Below are the code and all the weights of a small trained network. Each question names an input and a target symbol and asks about switching units off, where a switched-off unit gives its printed mean instead of its output.

import numpy as np


def w(rows, s, z=0):
    codes = np.array(rows[::2]) - 128.0
    scale = np.full(codes.shape[1], s)
    scale[-1] = z or s
    return codes * scale


def norm(h):
    return h / np.sqrt((h * h).mean(-1, keepdims=True) + 1e-5)


def f(y):
    return np.maximum(y, 0)


def softmax(a):
    e = np.exp(a - a.max(-1, keepdims=True))
    return e / e.sum(-1, keepdims=True)


def log_softmax(a):
    a = a - a.max(-1, keepdims=True)
    return a - np.log(np.exp(a).sum(-1, keepdims=True))


def net(x, mask):
    ids = ['ΞΦβδησ'.index(c) for c in x.split()]
    T = len(ids)
    res = E[ids] + P[:T]
    u = 0
    for l in range(3):
        q, k, v = (norm(res) @ M[l].T for M in (Q, K, V))
        z = softmax(np.where(np.tri(T) > 0, q @ k.T / 3**0.5, -1e9)) @ v
        res = res + np.where(mask[u], z, O[l][:, -1]) @ O[l][:, :-1]
        u += 1
        y = f(norm(res) @ A[l][:, :-1].T + A[l][:, -1])
        res = res + np.where(mask[u : u + 8], y, B[l][:, -1]) @ B[l][:, :-1]
        u += 8
    return log_softmax(norm(res)[-1] @ U[:, :-1].T + U[:, -1])


Q, K, V, O, A, B = {}, {}, {}, {}, {}, {}
E = w([
[165,55,251,179,39,186,194],'Ξ',
[139,124,86,113,130,56,91],'Φ',
[122,109,113,84,143,123,162],'β',
[169,79,122,155,160,170,85],'δ',
[185,102,135,114,146,159,176],'η',
[91,128,155,110,175,156,87],'σ',
],0.018)
P = w([
[54,134,107,184,144,113,235],'0',
[168,156,104,99,83,159,130],'1',
[168,56,192,111,200,69,188],'2',
[4,18,98,154,105,85,58],'3',
[158,134,133,111,48,180,114],'4',
[144,128,183,81,216,133,174],'5',
],0.014)
Q[0] = w([
[176,147,171,119,51,113,254],'L0H1',
[166,248,85,145,123,62,193],'L0H1',
[234,169,234,160,170,167,36],'L0H1',
],0.0077)
K[0] = w([
[110,97,153,193,114,148,224],'L0H1',
[105,105,113,175,126,1,207],'L0H1',
[114,56,229,161,153,142,7],'L0H1',
],0.0091)
V[0] = w([
[135,201,230,229,221,135,79],'L0H1',
[108,71,120,105,161,255,172],'L0H1',
[230,160,46,234,86,132,158],'L0H1',
],0.007)
O[0] = w([
[188,78,187,193,254,87,121,70],'L0H1',
[47,34,94,76,163,205,200,253],'L0H1',
[20,123,226,140,143,68,64,166],'L0H1',
],0.0084,0.0047)
A[0] = w([
[48,191,63,150,97,104,207,66],'L0N1',
[194,192,7,110,141,114,48,74],'L0N2',
[118,95,179,24,84,251,139,143],'L0N3',
[164,154,110,108,92,84,15,153],'L0N4',
[82,111,82,79,171,237,107,127],'L0N5',
[185,222,182,138,94,149,140,2],'L0N6',
[254,200,212,151,149,49,87,115],'L0N7',
[115,181,136,11,252,131,173,127],'L0N8',
],0.0076,0.0088)
B[0] = w([
[150,144,2,118,97,67,90,143],'L0N1',
[54,161,48,74,96,143,161,145],'L0N2',
[146,145,108,119,92,168,69,254],'L0N3',
[88,137,116,90,120,196,44,167],'L0N4',
[174,154,76,138,122,107,113,213],'L0N5',
[199,203,193,147,182,90,199,128],'L0N6',
[98,50,126,64,158,200,115,146],'L0N7',
[149,184,113,76,136,220,147,190],'L0N8',
],0.0092,0.0097)
Q[1] = w([
[63,86,61,156,234,109,182],'L1H1',
[118,158,183,126,254,112,187],'L1H1',
[120,87,79,176,124,133,207],'L1H1',
],0.01)
K[1] = w([
[73,194,104,63,240,158,114],'L1H1',
[104,141,84,175,255,65,150],'L1H1',
[92,200,123,148,125,168,137],'L1H1',
],0.0095)
V[1] = w([
[109,22,168,143,143,1,178],'L1H1',
[168,76,199,115,48,126,176],'L1H1',
[141,124,59,41,137,141,55],'L1H1',
],0.0071)
O[1] = w([
[95,253,148,74,179,226,91,1],'L1H1',
[197,203,185,95,185,141,29,119],'L1H1',
[96,76,133,171,165,108,225,235],'L1H1',
],0.0069,0.0061)
A[1] = w([
[163,243,239,136,158,152,231,87],'L1N1',
[254,188,209,128,42,131,55,65],'L1N2',
[196,150,144,22,98,14,147,158],'L1N3',
[113,211,135,141,75,51,151,36],'L1N4',
[244,177,71,29,85,183,196,110],'L1N5',
[51,192,154,213,60,82,105,3],'L1N6',
[89,213,90,233,84,36,135,54],'L1N7',
[114,245,151,48,217,74,199,101],'L1N8',
],0.0099,0.0082)
B[1] = w([
[98,7,128,94,224,59,207,149],'L1N1',
[138,177,117,68,146,142,21,168],'L1N2',
[126,86,167,150,221,180,188,156],'L1N3',
[69,121,147,149,51,117,70,132],'L1N4',
[65,127,202,131,142,103,65,254],'L1N5',
[208,194,162,198,117,69,65,136],'L1N6',
[85,182,220,174,142,131,88,142],'L1N7',
[232,12,134,235,146,61,247,142],'L1N8',
],0.013,0.0087)
Q[2] = w([
[22,90,121,117,50,138,2],'L2H1',
[94,42,68,177,47,108,6],'L2H1',
[138,79,96,177,161,62,159],'L2H1',
],0.0083)
K[2] = w([
[183,142,85,96,1,200,81],'L2H1',
[196,166,120,92,54,210,104],'L2H1',
[154,167,161,52,171,134,155],'L2H1',
],0.011)
V[2] = w([
[179,120,255,91,84,142,177],'L2H1',
[221,102,44,138,81,188,55],'L2H1',
[179,117,90,157,97,112,98],'L2H1',
],0.008)
O[2] = w([
[211,92,227,122,103,51,186,2],'L2H1',
[104,158,88,127,254,169,157,202],'L2H1',
[160,181,165,91,175,202,139,81],'L2H1',
],0.0084,0.0024)
A[2] = w([
[122,69,105,107,135,107,198,123],'L2N1',
[155,254,152,176,51,151,101,164],'L2N2',
[180,62,167,107,182,73,107,129],'L2N3',
[114,209,195,121,115,134,159,6],'L2N4',
[138,53,88,123,99,148,84,132],'L2N5',
[123,190,87,136,64,101,66,121],'L2N6',
[215,127,154,226,163,100,242,115],'L2N7',
[151,120,211,136,94,166,164,148],'L2N8',
],0.014,0.015)
B[2] = w([
[177,159,142,151,132,154,80,215],'L2N1',
[134,84,91,72,169,165,40,167],'L2N2',
[95,223,117,116,132,115,156,224],'L2N3',
[184,80,158,11,14,103,112,128],'L2N4',
[143,150,173,122,116,60,188,244],'L2N5',
[183,163,111,114,165,166,126,171],'L2N6',
[243,4,83,126,153,168,196,163],'L2N7',
[142,167,46,130,187,114,139,183],'L2N8',
],0.016,0.011)
U = w([
[141,241,173,125,190,81,129,61],'Ξ',
[167,136,172,112,128,201,17,254],'Φ',
[117,149,51,56,86,178,161,42],'β',
[38,76,193,114,224,164,128,71],'δ',
[136,99,255,128,66,118,109,231],'η',
[241,85,112,146,175,141,143,139],'σ',
],0.0077,0.0039)

Each question gives the input, a string of symbols that net reads in full, and the target symbol t.
The units are the heads (3 rows each of Q, K, V and O) and the neurons (one row each of A and B). Each row of codes is followed by its name. A weight is (code - 128) times the scale printed after its matrix; where a second scale follows, it is the last column's (O, A, B and U).
mask holds one flag per unit, layer by layer, with each layer's heads first. A switched-off unit (its flag False) gives its mean, the last column of its rows in O or B, instead of its output. The means were averaged over made-up inputs and are rounded, as every weight is.
A unit's drop is (log p(t) with every unit on - log p(t) with that unit switched off) / (log p(t) with every unit on - log p(t) with every unit switched off).
The circuit of an input: a set's keep is (log p(t) with only the set's units on - log p(t) with every unit switched off) / (log p(t) with every unit on - log p(t) with every unit switched off). Starting from the 12 units with the biggest drops (on a tie, the unit counted first), units are removed one at a time, each time the one whose removal leaves the highest keep (on an exact tie, the one counted first), for as long as the keep stays at least 0.8.
circuit, biggest first: the units of the circuit, biggest drop first
k most important neurons: the k neurons with the biggest drops, biggest first
top k neurons in layer l: the k neurons of layer l with the biggest drops, biggest first
drop of u: that unit's drop, to one decimal
input δ β σ δ β, target η: most important neuron	(L0N3)
input η δ η, target Ξ: 4 most important neurons	(L2N3, L1N5, L0N8, L1N8)
input Φ δ Φ Ξ, target δ: circuit, biggest first	(L0H1, L2H1, L1N5)
input Φ Ξ η β, target Ξ: circuit, biggest first	(L2H1, L2N3)
input η δ Φ δ δ β, target σ: 4 most important neurons	(L1N8, L2N7, L0N4, L1N2)
input δ δ Φ β β δ, target δ: 3 most important neurons	(L1N5, L2N1, L0N5)
input Φ Φ Φ β σ, target δ: 4 most important neurons	(L1N5, L2N1, L2N3, L0N4)
input σ δ η β Φ, target β: circuit, biggest first	(L0N2, L1H1, L0H1)
input δ σ δ β Φ δ, target δ: 3 most important neurons	(L1N5, L0N8, L2N1)
input Ξ η β β δ δ, target Ξ: circuit, biggest first	(L2H1, L0N4, L2N3)
input η η δ δ, target η: 2 most important neurons	(L1N5, L2N8)
input Φ Ξ δ Φ, target Ξ: 3 most important neurons	(L0N3, L1N5, L2N2)
input Φ Φ δ Ξ β σ, target σ: top 2 neurons in layer 0	(L0N8, L0N4)
input δ δ Ξ Φ, target δ: most important neuron	(L1N1)
input Ξ σ β σ Φ Ξ, target Ξ: top 3 neurons in layer 0	(L0N3, L0N5, L0N4)
input β Ξ η β, target Ξ: 2 most important neurons	(L2N7, L0N3)
input β β δ δ η, target Ξ: 2 most important neurons	(L1N5, L0N3)
input Φ Φ Φ, target δ: top 2 neurons in layer 2	(L2N8, L2N6)
input Ξ δ β β β σ, target σ: 3 most important neurons	(L1N8, L2N7, L0N4)
input Φ δ δ δ σ, target δ: most important neuron	(L1N5)
input δ δ Φ β δ, target σ: top 2 neurons in layer 0	(L0N5, L0N3)
input Ξ Ξ Φ σ, target Ξ: 2 most important neurons	(L0N3, L2N7)
input Φ Ξ Ξ Ξ, target Ξ: 2 most important neurons	(L2N8, L0N3)
input β Φ σ σ Φ, target β: drop of L2H1	0.3
input Ξ β Φ β, target β: drop of L0H1	1.9
input Φ Φ δ Ξ, target Φ: drop of L1N4	0.0
input β σ δ Ξ, target σ: circuit, biggest first	(L0H1)
input Ξ Ξ δ δ δ β, target σ: drop of L1N2	0.1
